Below are the code and all the weights of a small trained network. Each question names an input and a class and asks about switching units off, where a switched-off unit gives its printed mean instead of its output.

import numpy as np


def w(rows, s, z=0):
    codes = np.array(rows[::2]) - 128.0
    scale = np.full(codes.shape[1], s)
    scale[-1] = z or s
    return codes * scale


def f(y):
    return np.maximum(y, 0)


def log_softmax(a):
    a = a - a.max(-1, keepdims=True)
    return a - np.log(np.exp(a).sum(-1, keepdims=True))


def net(x, mask):
    res = np.array(x, float).reshape(1, 3) / 4 @ E
    y = f(res @ A[0][:, :-1].T + A[0][:, -1])
    res = res + np.where(mask, y, B[0][:, -1]) @ B[0][:, :-1]
    return log_softmax(res[-1] @ U[:, :-1].T + U[:, -1])


A, B = {}, {}
E = w([
[135,113,233,188,54,153,60,154],'x0',
[126,127,129,128,129,126,129,128],'x1',
[135,254,164,36,91,117,104,41],'x2',
],0.0076)
A[0] = w([
[121,204,89,9,144,105,147,73,126],'n0',
[122,123,137,130,142,153,123,129,108],'n1',
[129,101,101,183,133,112,138,151,250],'n2',
[104,152,252,134,96,113,123,120,49],'n3',
[124,127,76,90,164,124,151,123,254],'n4',
[141,194,211,86,74,138,93,86,50],'n5',
[131,151,121,112,136,120,134,108,115],'n6',
[98,80,39,139,192,118,184,136,238],'n7',
[113,71,197,246,96,135,92,158,141],'n8',
],0.023,0.0042)
B[0] = w([
[123,116,153,81,134,154,193,81,255],'n0',
[133,140,121,128,132,143,133,126,133],'n1',
[68,138,134,133,185,143,117,224,180],'n2',
[128,135,138,149,111,123,62,133,193],'n3',
[2,161,125,109,190,133,134,176,189],'n4',
[105,164,115,87,116,114,53,131,223],'n5',
[139,121,132,128,125,135,144,110,156],'n6',
[142,135,72,194,115,67,99,109,213],'n7',
[155,114,174,114,127,173,170,166,230],'n8',
],0.055,0.022)
U = w([
[88,136,47,199,176,44,109,171,248],'0',
[160,172,130,102,79,105,3,113,92],'1',
[208,68,208,129,144,216,187,200,217],'2',
[232,85,99,146,126,120,144,86,29],'3',
[188,82,122,148,101,108,151,104,49],'4',
[101,117,147,47,155,158,218,60,149],'5',
],0.0052,0.0016)

Each question gives the input, the list of numbers given to net, and the class t.
The units are the neurons (one row each of A and B). Each row of codes is followed by its name. A weight is (code - 128) times the scale printed after its matrix; where a second scale follows, it is the last column's (A, B and U).
mask holds one flag per neuron, in row order. A switched-off neuron (its flag False) gives its mean, the last column of its row in B, instead of its output. The means were averaged over made-up inputs and are rounded, as every weight is.
A unit's drop is (log p(t) with every unit on - log p(t) with that unit switched off) / (log p(t) with every unit on - log p(t) with every unit switched off).
The circuit of an input: a set's keep is (log p(t) with only the set's units on - log p(t) with every unit switched off) / (log p(t) with every unit on - log p(t) with every unit switched off). Starting from all 9 units, units are removed one at a time, each time the one whose removal leaves the highest keep (on an exact tie, the one counted first), for as long as the keep stays at least 0.8.
units of the circuit, in order: the units of the circuit, biggest drop first
k most important neurons: the k neurons with the biggest drops, biggest first
drop of u: that unit's drop, to one decimal
input [-8,6,-2], class 0: units of the circuit, in order -> (n7)
input [2,4,1], class 1: 2 most important neurons -> (n0; n8)
input [1,-1,-4], class 2: 2 most important neurons -> (n8; n5)
input [0,-3,-5], class 0: 2 most important neurons -> (n7; n0)
input [1,-4,-1], class 2: 2 most important neurons -> (n7; n5)
input [1,-3,-5], class 2: 2 most important neurons -> (n8; n5)
input [1,-4,2], class 1: 2 most important neurons -> (n0; n8)
input [1,-4,-2], class 2: drop of n5 -> 0.2
input [3,-6,-6], class 2: drop of n5 -> 0.0
input [6,6,-1], class 2: drop of n8 -> 1.5
input [5,0,-6], class 2: drop of n5 -> 0.0
